Below is a small trained network, with its code and all its weights. Each question gives an input and a class and asks what happens when units are switched off, that is, made to give their printed mean instead of their output.

import numpy as np


def w(rows, s, z=0):
    codes = np.array(rows[::2]) - 128.0
    scale = np.full(codes.shape[1], s)
    scale[-1] = z or s
    return codes * scale


def f(y):
    return np.maximum(y, 0)


def log_softmax(a):
    a = a - a.max(-1, keepdims=True)
    return a - np.log(np.exp(a).sum(-1, keepdims=True))


def net(x, mask):
    res = np.array(x, float).reshape(1, 5) / 4 @ E
    y = f(res @ A[0][:, :-1].T + A[0][:, -1])
    res = res + np.where(mask, y, B[0][:, -1]) @ B[0][:, :-1]
    return log_softmax(res[-1] @ U[:, :-1].T + U[:, -1])


A, B = {}, {}
E = w([
[170,111,206,168,75,145,66,154,183],'x0',
[72,17,179,166,210,137,139,185,61],'x1',
[115,123,120,58,57,255,103,69,90],'x2',
[130,131,130,123,143,124,115,127,126],'x3',
[47,87,15,151,108,131,74,150,166],'x4',
],0.0091)
A[0] = w([
[199,56,169,143,69,198,118,148,209,163],'n0',
[104,111,119,49,102,201,113,98,117,47],'n1',
[167,172,182,109,135,125,206,115,79,167],'n2',
[101,112,126,92,72,202,114,151,137,74],'n3',
[74,156,45,74,198,129,255,81,110,139],'n4',
[108,45,177,124,197,173,126,144,96,27],'n5',
[115,97,113,187,96,132,66,107,152,138],'n6',
[146,188,96,89,75,142,169,106,203,41],'n7',
[100,112,149,132,109,205,116,104,69,39],'n8',
[142,209,122,94,105,61,90,145,165,21],'n9',
[138,153,124,96,119,125,154,47,171,19],'n10',
[136,164,88,162,160,58,203,203,195,54],'n11',
[56,109,50,108,140,144,95,134,123,206],'n12',
[87,104,196,144,110,144,90,138,168,253],'n13',
[140,94,126,67,76,170,120,109,141,53],'n14',
[128,87,41,57,114,170,200,36,21,109],'n15',
[220,159,199,74,154,173,161,148,48,162],'n16',
[225,134,72,117,112,150,85,153,177,72],'n17',
[121,86,25,149,105,130,111,184,136,171],'n18',
[160,117,140,95,82,125,65,21,106,166],'n19',
[76,24,179,142,143,149,113,113,118,70],'n20',
],0.0098,0.0046)
B[0] = w([
[39,170,163,56,164,85,52,202,98,241],'n0',
[173,105,82,231,167,105,92,104,81,209],'n1',
[156,172,86,189,110,202,100,155,202,228],'n2',
[155,83,100,192,131,60,65,159,93,200],'n3',
[30,214,193,88,138,160,101,194,113,241],'n4',
[45,108,48,125,62,142,226,48,75,212],'n5',
[121,162,94,131,104,146,130,188,193,193],'n6',
[11,91,105,145,133,138,246,91,116,223],'n7',
[158,43,93,168,209,82,104,145,114,185],'n8',
[94,62,90,60,192,172,131,58,60,190],'n9',
[77,84,60,155,126,83,161,45,146,177],'n10',
[140,69,180,216,201,35,57,89,60,219],'n11',
[148,171,61,133,61,103,148,181,223,238],'n12',
[95,222,128,38,126,64,170,113,70,222],'n13',
[136,108,87,171,146,63,52,108,110,191],'n14',
[92,169,141,135,225,100,70,135,74,241],'n15',
[170,173,1,183,119,195,99,156,210,255],'n16',
[69,164,85,120,112,93,182,60,134,195],'n17',
[194,162,116,199,110,157,145,142,186,228],'n18',
[128,153,133,106,179,108,128,127,47,229],'n19',
[95,163,150,125,148,112,196,36,177,210],'n20',
],0.0074,0.0097)
U = w([
[151,85,183,193,204,58,105,128,116,89],'0',
[39,116,141,110,111,147,255,47,147,80],'1',
[59,230,231,70,144,118,112,201,147,158],'2',
[159,192,123,177,90,162,144,171,248,65],'3',
[126,196,159,107,155,90,174,170,146,254],'4',
[150,155,164,103,105,126,169,200,134,111],'5',
],0.009,0.005)

Each question gives the input, the list of numbers given to net, and the class t.
The units are the neurons (one row each of A and B). Each row of codes is followed by its name. A weight is (code - 128) times the scale printed after its matrix; where a second scale follows, it is the last column's (A, B and U).
mask holds one flag per neuron, in row order. A switched-off neuron (its flag False) gives its mean, the last column of its row in B, instead of its output. The means were averaged over made-up inputs and are rounded, as every weight is.
A unit's drop is (log p(t) with every unit on - log p(t) with that unit switched off) / (log p(t) with every unit on - log p(t) with every unit switched off).
The circuit of an input: a set's keep is (log p(t) with only the set's units on - log p(t) with every unit switched off) / (log p(t) with every unit on - log p(t) with every unit switched off). Starting from the 12 units with the biggest drops (on a tie, the unit counted first), units are removed one at a time, each time the one whose removal leaves the highest keep (on an exact tie, the one counted first), for as long as the keep stays at least 0.8.
circuit, biggest first: the units of the circuit, biggest drop first
most important unit: the unit with the biggest drop
k most important neurons: the k neurons with the biggest drops, biggest first
drop when u is switched off: that unit's drop, to one decimal
input [8,-2,-2,1,8], class 2: circuit, biggest first	(n0)
input [-1,-2,2,3,-6], class 3: 2 most important neurons	(n16; n2)
input [4,-1,-1,3,-5], class 3: 2 most important neurons	(n16; n4)
input [-2,-4,-2,3,0], class 1: circuit, biggest first	(n0; n15; n16)
input [-7,-6,-6,0,4], class 2: 3 most important neurons	(n4; n5; n1)
input [-4,0,6,4,-4], class 0: 3 most important neurons	(n15; n1; n8)
input [7,8,4,4,6], class 1: 2 most important neurons	(n5; n20)
input [-2,2,2,-2,5], class 3: circuit, biggest first	(n12; n18)
input [4,3,5,0,1], class 0: 3 most important neurons	(n4; n8; n3)
input [-4,-2,-5,-6,6], class 3: 2 most important neurons	(n18; n12)
input [-2,7,2,7,6], class 1: 4 most important neurons	(n5; n20; n16; n2)
input [-6,5,6,-8,8], class 3: 2 most important neurons	(n12; n18)
input [7,-6,1,2,0], class 2: 2 most important neurons	(n0; n5)
input [6,-8,4,-4,0], class 1: most important unit	n7
input [7,-8,8,-2,1], class 0: 3 most important neurons	(n3; n14; n1)
input [6,2,-4,-2,6], class 2: 2 most important neurons	(n16; n13)
input [8,2,-7,6,-8], class 2: drop when n4 is switched off	-0.5
input [3,-2,-8,-1,-5], class 0: drop when n11 is switched off	1.1
input [2,6,7,1,8], class 3: drop when n1 is switched off	-0.3
input [3,6,8,-3,-3], class 0: circuit, biggest first	(n8)
